Below are the code and all the weights of a small trained network. Each question names an input and a target symbol and asks about switching units off, where a switched-off unit gives its printed mean instead of its output.

import numpy as np


def w(rows, s, z=0):
    codes = np.array(rows[::2]) - 128.0
    scale = np.full(codes.shape[1], s)
    scale[-1] = z or s
    return codes * scale


def norm(h):
    return h / np.sqrt((h * h).mean(-1, keepdims=True) + 1e-5)


def f(y):
    return np.maximum(y, 0)


def softmax(a):
    e = np.exp(a - a.max(-1, keepdims=True))
    return e / e.sum(-1, keepdims=True)


def log_softmax(a):
    a = a - a.max(-1, keepdims=True)
    return a - np.log(np.exp(a).sum(-1, keepdims=True))


def net(x, mask):
    ids = ['γεζξπσψω'.index(c) for c in x.split()]
    T = len(ids)
    res = E[ids] + P[:T]
    q, k, v = (norm(res) @ M[0].T for M in (Q, K, V))
    z = softmax(np.where(np.tri(T) > 0, q @ k.T / 2**0.5, -1e9)) @ v
    res = res + np.where(mask[0], z, O[0][:, -1]) @ O[0][:, :-1]
    y = f(norm(res) @ A[0][:, :-1].T + A[0][:, -1])
    res = res + np.where(mask[1:9], y, B[0][:, -1]) @ B[0][:, :-1]
    return log_softmax(norm(res)[-1] @ U[:, :-1].T + U[:, -1])


Q, K, V, O, A, B = {}, {}, {}, {}, {}, {}
E = w([
[110,126,138,73,53,129,136,146],'γ',
[149,199,153,117,171,135,77,150],'ε',
[73,81,209,76,206,97,237,138],'ζ',
[248,127,178,153,96,172,166,112],'ξ',
[162,85,93,102,113,217,138,143],'π',
[137,101,152,105,82,119,118,167],'σ',
[194,117,94,112,174,172,111,153],'ψ',
[100,86,51,93,86,150,193,24],'ω',
],0.016)
P = w([
[229,86,116,38,209,133,98,4],'0',
[154,122,78,251,162,93,132,154],'1',
[189,126,95,155,177,140,99,104],'2',
[121,161,141,200,199,41,127,79],'3',
[119,111,123,204,112,126,123,118],'4',
[124,121,116,250,133,77,109,162],'5',
[119,104,102,248,110,92,105,136],'6',
],0.0046)
Q[0] = w([
[174,31,105,91,106,107,185,120],'h0',
[170,114,28,63,161,254,136,238],'h0',
],0.007)
K[0] = w([
[154,86,148,121,126,153,182,66],'h0',
[178,81,179,10,156,136,71,54],'h0',
],0.012)
V[0] = w([
[93,128,148,119,80,253,210,118],'h0',
[144,82,86,93,56,110,61,185],'h0',
],0.0055)
O[0] = w([
[123,205,191,149,218,139,252,156,253],'h0',
[116,79,154,185,175,254,140,105,22],'h0',
],0.0098,0.00051)
A[0] = w([
[137,187,2,144,107,114,41,97,109],'n0',
[170,122,137,90,58,54,46,173,244],'n1',
[130,89,98,56,83,82,21,62,97],'n2',
[130,85,81,160,186,188,156,94,212],'n3',
[190,80,13,81,98,162,146,151,91],'n4',
[199,156,139,173,151,165,200,47,150],'n5',
[135,193,201,131,31,126,126,146,145],'n6',
[149,177,67,130,247,189,136,136,6],'n7',
],0.0067,0.0025)
B[0] = w([
[132,147,143,31,162,223,144,255,197],'n0',
[67,168,83,116,145,175,182,77,253],'n1',
[104,181,130,240,81,162,173,143,205],'n2',
[78,99,39,55,98,57,73,146,221],'n3',
[147,148,202,157,183,46,154,132,205],'n4',
[144,229,130,169,59,89,34,196,245],'n5',
[183,21,78,158,130,95,85,176,203],'n6',
[83,92,177,203,60,143,212,11,173],'n7',
],0.0069,0.0056)
U = w([
[89,96,137,204,107,170,92,81,58],'γ',
[81,166,149,72,110,215,44,200,139],'ε',
[138,97,199,71,185,120,148,156,205],'ζ',
[190,155,215,191,83,67,27,151,146],'ξ',
[128,113,171,176,55,215,166,60,33],'π',
[115,21,141,140,116,175,1,45,251],'σ',
[206,60,37,105,173,138,100,134,36],'ψ',
[96,145,64,153,75,66,91,57,122],'ω',
],0.0064,0.0026)

Each question gives the input, a string of symbols that net reads in full, and the target symbol t.
The units are the heads (2 rows each of Q, K, V and O) and the neurons (one row each of A and B). Each row of codes is followed by its name. A weight is (code - 128) times the scale printed after its matrix; where a second scale follows, it is the last column's (O, A, B and U).
mask holds one flag per unit, heads first, then neurons. A switched-off unit (its flag False) gives its mean, the last column of its rows in O or B, instead of its output. The means were averaged over made-up inputs and are rounded, as every weight is.
A unit's drop is (log p(t) with every unit on - log p(t) with that unit switched off) / (log p(t) with every unit on - log p(t) with every unit switched off).
The circuit of an input: a set's keep is (log p(t) with only the set's units on - log p(t) with every unit switched off) / (log p(t) with every unit on - log p(t) with every unit switched off). Starting from all 9 units, units are removed one at a time, each time the one whose removal leaves the highest keep (on an exact tie, the one counted first), for as long as the keep stays at least 0.8.
units of the circuit, in order: the units of the circuit, biggest drop first
most important unit: the unit with the biggest drop
top k neurons: the k neurons with the biggest drops, biggest first
drop of u: that unit's drop, to one decimal
input ζ ψ σ, target ω: units of the circuit, in order : [n1 n0]
input ω ψ σ, target ζ: units of the circuit, in order : [h0 n5]
input ε γ ε ψ, target ε: units of the circuit, in order : [h0 n0]
input σ ω ζ ζ π, target σ: units of the circuit, in order : [h0 n3 n0]
input ξ σ ζ π ψ, target ξ: most important unit : n1
input σ γ ψ, target σ: units of the circuit, in order : [h0 n7 n3]
input σ ω π σ, target ζ: top 2 neurons : [n5 n2]
input π ξ ψ, target π: top 2 neurons : [n7 n6]
input ω ξ ξ π, target ω: units of the circuit, in order : [n3 n7]
input ξ ε γ, target ψ: top 2 neurons : [n6 n5]
input π ζ ε γ ω π, target π: top 3 neurons : [n7 n6 n0]
input ψ ε σ σ, target π: top 2 neurons : [n2 n1]
input ξ σ ζ σ, target σ: top 2 neurons : [n5 n0]
input σ ψ γ, target σ: top 2 neurons : [n0 n5]
input ε ξ σ, target π: top neuron : [n1]
input σ ζ γ σ, target ω: top 4 neurons : [n1 n0 n6 n7]
input π π ξ γ ψ, target π: top 3 neurons : [n7 n6 n4]
input π σ π σ ψ γ, target σ: drop of n6 : 0.2
input ω ξ σ σ, target ψ: drop of n4 : 0.1
input σ ζ γ ψ, target σ: drop of n7 : 0.2
input ζ π π, target ζ: drop of h0 : 0.7
